Below is a small trained network, with its code and all its weights. Each question gives an input and a class and asks what happens when units are switched off, that is, made to give their printed mean instead of their output.

import numpy as np


def w(rows, s, z=0):
    codes = np.array(rows[::2]) - 128.0
    scale = np.full(codes.shape[1], s)
    scale[-1] = z or s
    return codes * scale


def norm(h):
    return h / np.sqrt((h * h).mean(-1, keepdims=True) + 1e-5)


def f(y):
    return np.maximum(y, 0)


def log_softmax(a):
    a = a - a.max(-1, keepdims=True)
    return a - np.log(np.exp(a).sum(-1, keepdims=True))


def net(x, mask):
    res = np.array(x, float).reshape(1, 8) / 4 @ E
    u = 0
    for l in range(2):
        y = f(norm(res) @ A[l][:, :-1].T + A[l][:, -1])
        res = res + np.where(mask[u : u + 3], y, B[l][:, -1]) @ B[l][:, :-1]
        u += 3
    return log_softmax(norm(res)[-1] @ U[:, :-1].T + U[:, -1])


A, B = {}, {}
E = w([
[120,200,212,123,213,163,92,89,214,173,176],'x0',
[119,128,116,133,129,128,121,134,146,126,123],'x1',
[119,135,126,130,121,131,139,136,133,132,125],'x2',
[80,239,252,53,111,91,135,63,191,56,94],'x3',
[135,144,130,151,139,124,131,119,114,125,112],'x4',
[139,139,113,126,127,135,126,108,133,123,129],'x5',
[135,129,130,131,124,120,136,119,134,130,136],'x6',
[119,95,178,199,42,182,72,79,160,134,109],'x7',
],0.013)
A[0] = w([
[145,133,102,143,121,116,108,175,103,143,109,122],'L0N0',
[126,137,101,76,230,116,190,149,88,173,171,1],'L0N1',
[95,172,111,8,129,28,191,137,80,57,85,79],'L0N2',
],0.011,0.0067)
B[0] = w([
[158,143,160,116,132,136,157,96,189,119,104,165],'L0N0',
[146,153,168,136,118,115,98,121,214,38,178,189],'L0N1',
[31,72,193,108,160,180,208,55,7,175,144,249],'L0N2',
],0.016,0.013)
A[1] = w([
[61,145,230,25,82,95,221,56,104,6,85,203],'L1N0',
[131,70,55,147,37,134,173,125,49,103,57,77],'L1N1',
[210,98,50,73,237,101,255,174,140,105,124,2],'L1N2',
],0.0073,0.0065)
B[1] = w([
[198,197,64,140,47,150,140,252,171,72,59,252],'L1N0',
[149,189,177,118,187,65,47,156,183,70,147,165],'L1N1',
[76,232,144,65,50,137,182,156,73,107,76,143],'L1N2',
],0.013,0.017)
U = w([
[139,193,87,82,135,76,150,208,112,86,90,16],'0',
[172,150,111,153,154,101,78,153,198,85,126,122],'1',
[72,68,140,161,173,198,149,41,78,248,129,255],'2',
],0.013,0.0048)

Each question gives the input, the list of numbers given to net, and the class t.
The units are the neurons (one row each of A and B). Each row of codes is followed by its name. A weight is (code - 128) times the scale printed after its matrix; where a second scale follows, it is the last column's (A, B and U).
mask holds one flag per neuron, layer by layer. A switched-off neuron (its flag False) gives its mean, the last column of its row in B, instead of its output. The means were averaged over made-up inputs and are rounded, as every weight is.
A unit's drop is (log p(t) with every unit on - log p(t) with that unit switched off) / (log p(t) with every unit on - log p(t) with every unit switched off).
The circuit of an input: a set's keep is (log p(t) with only the set's units on - log p(t) with every unit switched off) / (log p(t) with every unit on - log p(t) with every unit switched off). Starting from all 6 units, units are removed one at a time, each time the one whose removal leaves the highest keep (on an exact tie, the one counted first), for as long as the keep stays at least 0.8.
circuit, biggest first: the units of the circuit, biggest drop first
k most important neurons: the k neurons with the biggest drops, biggest first
k most important neurons of layer l: the k neurons of layer l with the biggest drops, biggest first
drop when u is switched off: that unit's drop, to one decimal
input [4,4,-3,0,0,5,-6,6], class 2: 2 most important neurons => (L1N0, L0N1)
input [7,5,4,-2,4,8,-3,4], class 2: 2 most important neurons => (L1N0, L0N1)
input [-4,3,-2,-5,-2,7,6,8], class 1: 3 most important neurons => (L0N2, L1N1, L1N0)
input [-2,8,1,2,-1,-5,-7,-5], class 2: most important neuron => (L0N2)
input [-6,2,-2,-4,7,-7,-8,8], class 1: 3 most important neurons => (L0N2, L1N1, L1N0)
input [-3,-1,1,-7,-2,6,-2,1], class 1: 2 most important neurons => (L0N2, L1N1)
input [0,3,4,4,5,-4,-5,-1], class 2: 2 most important neurons => (L0N2, L0N1)
input [-8,6,-7,-3,6,1,-8,8], class 1: circuit, biggest first => (L0N2, L1N0)
input [5,0,-5,-3,-2,2,1,4], class 2: 2 most important neurons => (L1N0, L0N1)
input [-7,-8,3,-7,6,1,-3,7], class 1: 2 most important neurons of layer 1 => (L1N1, L1N0)
input [7,-4,5,-5,-3,4,6,-4], class 1: 2 most important neurons of layer 0 => (L0N1, L0N2)
input [5,2,-3,-1,2,-2,-5,5], class 2: 3 most important neurons => (L1N0, L0N1, L1N1)
input [1,-2,-6,-2,2,-3,0,-2], class 1: 2 most important neurons => (L0N1, L0N2)
input [-4,6,2,2,2,0,3,-8], class 2: most important neuron of layer 0 => (L0N2)
input [0,-3,-4,-8,1,6,6,1], class 1: 2 most important neurons of layer 1 => (L1N1, L1N0)
input [0,-3,-1,5,-4,0,1,-5], class 2: drop when L0N2 is switched off => 1.4
input [-2,2,2,-1,-8,1,1,3], class 1: drop when L0N2 is switched off => 1.3
input [5,-1,0,-4,-3,-4,2,-4], class 1: drop when L0N1 is switched off => 0.9
